Each row has a name. Each question is about the rows just above it.

Columns, left to right: Z C D U X J
<93>: [108 170 133 143 181 103]
<201>: [ 86 155 156  88 137 152]
<217>: [ 86 155 156  88 163 162]
<32>: [126 141  91  95 145  87]
<63>: [108 170 133 143 181 121]
[155 155 141 170] is in which column, read top down?
C
[103 152 162  87] is in which column, read top down?
J
Which column holds this, read top down? [156 156]
D
[ 86 155 156  88] with -1 step of 1 on every entry:
[ 85 154 155  87]
Times [86] occurs in <217>:
1

Columns, left to right: E P S T
<63>: [ 83  83 107 115]
<201>: [ 83 125 107  75]
<93>: [100 134 133 145]
<116>: [137 116 146 139]
<189>: [121 143 165 173]
<12>: [150 125 180 161]
<32>: [131 141 145  70]
<79>: [128  95 133 143]
<134>: [126 143 126 122]
[126 143 126] with +1 step of 1 on every entry:
[127 144 127]
Times [83] occurs in <63>:
2
Which column holds this, read top down? [ 75 145 139 173 161  70 143 122]
T
Times [126] occurs in <134>:
2
[125 134 116 143 125 141] is in which column, read top down?
P
Shift each entry of [128  95] by +1 times 1:
[129  96]
[ 95 143] is in which column, read top down?
P

Columns, left to right: W L K Y
<189>: [139 131 131 131]
<79>: [ 72 114 114 130]
<167>: [139 136 101 112]
<201>: [155 121  79 123]
<12>: [ 71 158  90  94]
<217>: [149 131 131 115]
Count of [114] in <79>:
2
[101  79  90 131] is in which column, read top down?
K
[131 130 112] is in which column, read top down?
Y
Times [130] occurs in <189>:
0
Shift each entry of [158  90] by -1 times 1:
[157  89]
Which column holds [130 112 123  94] top down?
Y
[114] with +1 step of 1 on every entry:
[115]

Columns, left to right: A F M G Q B V N
<201>: [164 145 118  82 156 140 125  91]
<116>: [154 154  91 154  98 131 164 154]
<93>: [113 113 107 107  86 107 161 113]
<134>: [112  86 128 136  92  56 136 137]
Times [113] occurs in <93>:
3
Shift each entry of [131] by +1 times 1:
[132]
Which column holds this, read top down? [154 113 112]
A
Count of [136] in <134>:
2
Which column holds this, read top down? [161 136]
V
[145] with +1 step of 1 on every entry:
[146]
Times [154] occurs in <116>:
4

Columns, left to right: Luf Bap Duro razo sotug Nakik zogez Fos tegoz
<93>: [117 134 121 137 111 133 122 161 124]
<201>: [ 98 135 115  91 152  98 106 148 164]
<79>: [ 76  60 105 107 102  75  77 146 126]
<116>: [162 134 140 154 147 146 129  59 149]
<134>: [123 145 101 144 148 101 123 100 101]
<217>: [113  99 126 168 113 131 102 127 148]
<180>: [118 127 147 125 166 125 158 133 150]
<12>: [123 130 128 143 121 103 112  73 137]
<32>: [134 102  85 155 107  89 129 169  83]
<167>: [160  93  97  99 118 118 128 145 107]
[148 101 123 100] with -1 step of 1 on every entry:
[147 100 122  99]
Count of [133] in <180>:
1
[ 60 134 145  99 127 130] is in which column, read top down?
Bap
Count of [128] in <167>:
1
Count of [102] in <134>:
0
Move every entry of [89] by +1 step of 1.
[90]
How many times does <201> hold [98]?
2

Columns, left to right: gof gem Tas loref
<167>: [196 197 196 196]
<134>: [187 146  91 188]
<32>: [152 113 111 140]
<12>: [123  89  89  57]
Move every entry of [113] by -1 step of 1.
[112]
[113  89] is in which column, read top down?
gem
Move every entry of [152 113 111] by +1 step of 1.
[153 114 112]
Shift each entry of [91] by +1 times 1:
[92]
Count of [196] in <167>:
3

Columns, left to right: vuzib rige Napif fani Daro ropop roruk vebif kava
<63>: [151  84 167 183 174 146 160 149 126]
<134>: [153  99 145  84 115 166 173 146 114]
<32>: [146 113  68 131  78 144 107 100 161]
<201>: [131 186 164 114  93 122 102  71 165]
<189>: [162 155 142 159 157 102 126 181  94]
<93>: [ 95 188 124  74  79 165  70 136  98]
<12>: [181 113 137 168 116  68 117 160 168]
<167>: [118 126 123  85  89 180  97  98 167]
<180>: [165 129 165 136 165 152 186 167 167]
<79>: [131 186 164 114  93 122 102 132 165]
Shift each entry of [164 114  93 122] by +1 times 1:
[165 115  94 123]
Times [167] occurs in <180>:
2

Columns, left to right: ruze gifi ronib Gusek Mima depu fonu
<116>: [185 153 174 100  83 129 107]
<63>: [131 138 109 108 117 180 154]
<79>: [140 140 135 112 113 147 130]
<167>: [135 103 124 135 140 108 121]
Which column holds this, read top down? [185 131]
ruze
[103 124 135] with -1 step of 1 on every entry:
[102 123 134]

Columns, left to right: Bidit pid miger guv Bal
<63>: [135 126  68 129 126]
<180>: [135 114 145 120 132]
<12>: [ 69 201 130 130 139]
Move every entry of [135] by -1 step of 1.
[134]
Which column holds [114 201] top down?
pid
How many times does <63> hold [126]?
2
How many times does <12> hold [69]?
1

Columns, left to right: zif Paf nez soga Tedan Ler Bukav palim povek
<32>: [ 98 147 165  89 175  73 165 128 107]
<167>: [142 142 135 142  79 123 135 112 138]
<201>: [ 79 123 157 135 112 138 157  98 147]
<217>: [123 135  98 112 138 157  98 147  89]
<189>: [142  79 138 123 135 112 138 157  98]
<180>: [157  98  73 147  89 175  73 165 128]
<116>: [114 142 112  79 123 135 112 138 157]
<12>: [135 112 147 138 157  98 147  89 175]
<134>: [138 157 175  98 141  89 175  73 165]
<93>: [112 138  89 157  98 147  89 175  73]
Which column holds this, read top down? [138  98 157]
soga
Which column holds this, read top down? [ 89  98 128 157]
povek
How many times does <167> hold [142]?
3
Which column holds [ 98 142  79 123] top down?
zif

Columns, left to right: reru vefe guf Rumis pated zeler
<217>: [157  80  80  97  97  97]
<93>: [ 96  94  57 178 111 122]
<32>: [120 144  55 151  96 149]
How many times does <217> hold [97]?
3
Which column holds this, read top down? [ 97 111]
pated
Count of [119] in <32>:
0
Which column holds [157  96] top down?
reru
[80 80 97] with -1 step of 1 on every entry:
[79 79 96]

Columns, left to right: zek vero Fugu Laluf Mefek duti sovit
<217>: [152  86 138 131 134 119  77]
<32>: [141 110 110  59 110 110  59]
<93>: [109 135 159 112 154 118 161]
<79>: [115 115 115 121 109 111 161]
<201>: [132 160 126 127 158 116 129]
<116>: [138 110 146 133 153 126 124]
Times [116] occurs in <79>:
0
How many times does <116> hold [153]?
1
How many times does <79> hold [115]?
3
How many times does <32> hold [109]?
0

Columns, left to right: boki Fev pofo zop zalis
<189>: [ 77  95 158 181 133]
<12>: [137 133 187 130  76]
<116>: [ 77  95 110 156  92]
<201>: [151 167 140 100  91]
<180>: [104 163  96 146 132]
<134>: [137 133 187 157  76]
<32>: [141  85 154 149  83]
<63>: [144 106  99 133 159]
[ 77  95 158] with -1 step of 1 on every entry:
[ 76  94 157]
[ 77 151 104 137 141 144] is in which column, read top down?
boki

Columns, left to right: poson fum lon pof luzo Luko tamup mon
<134>: [ 90 143 113  90  90  90  80  80]
<180>: [170 122  74  82 133 116 101 113]
<79>: [154 143 113  90 111 135  72 143]
<12>: [170 122  74  91 133 116 101 113]
Count of [90] in <134>:
4
Which column holds this, read top down? [ 90 133 111]
luzo
Which column holds this, read top down? [133 111 133]
luzo

Columns, left to right: luv dus tafa pok Rezo tison Ruma pape
<189>: [118 118 118  69  58 158 159 158]
<63>: [137  99  88 133 136 145 169 107]
<167>: [135 187  88  69  58 158 124 108]
Which column holds [136  58] top down?
Rezo
Times [158] occurs in <189>:
2
Times [137] occurs in <63>:
1
Move every entry of [135 187] by -1 step of 1.
[134 186]

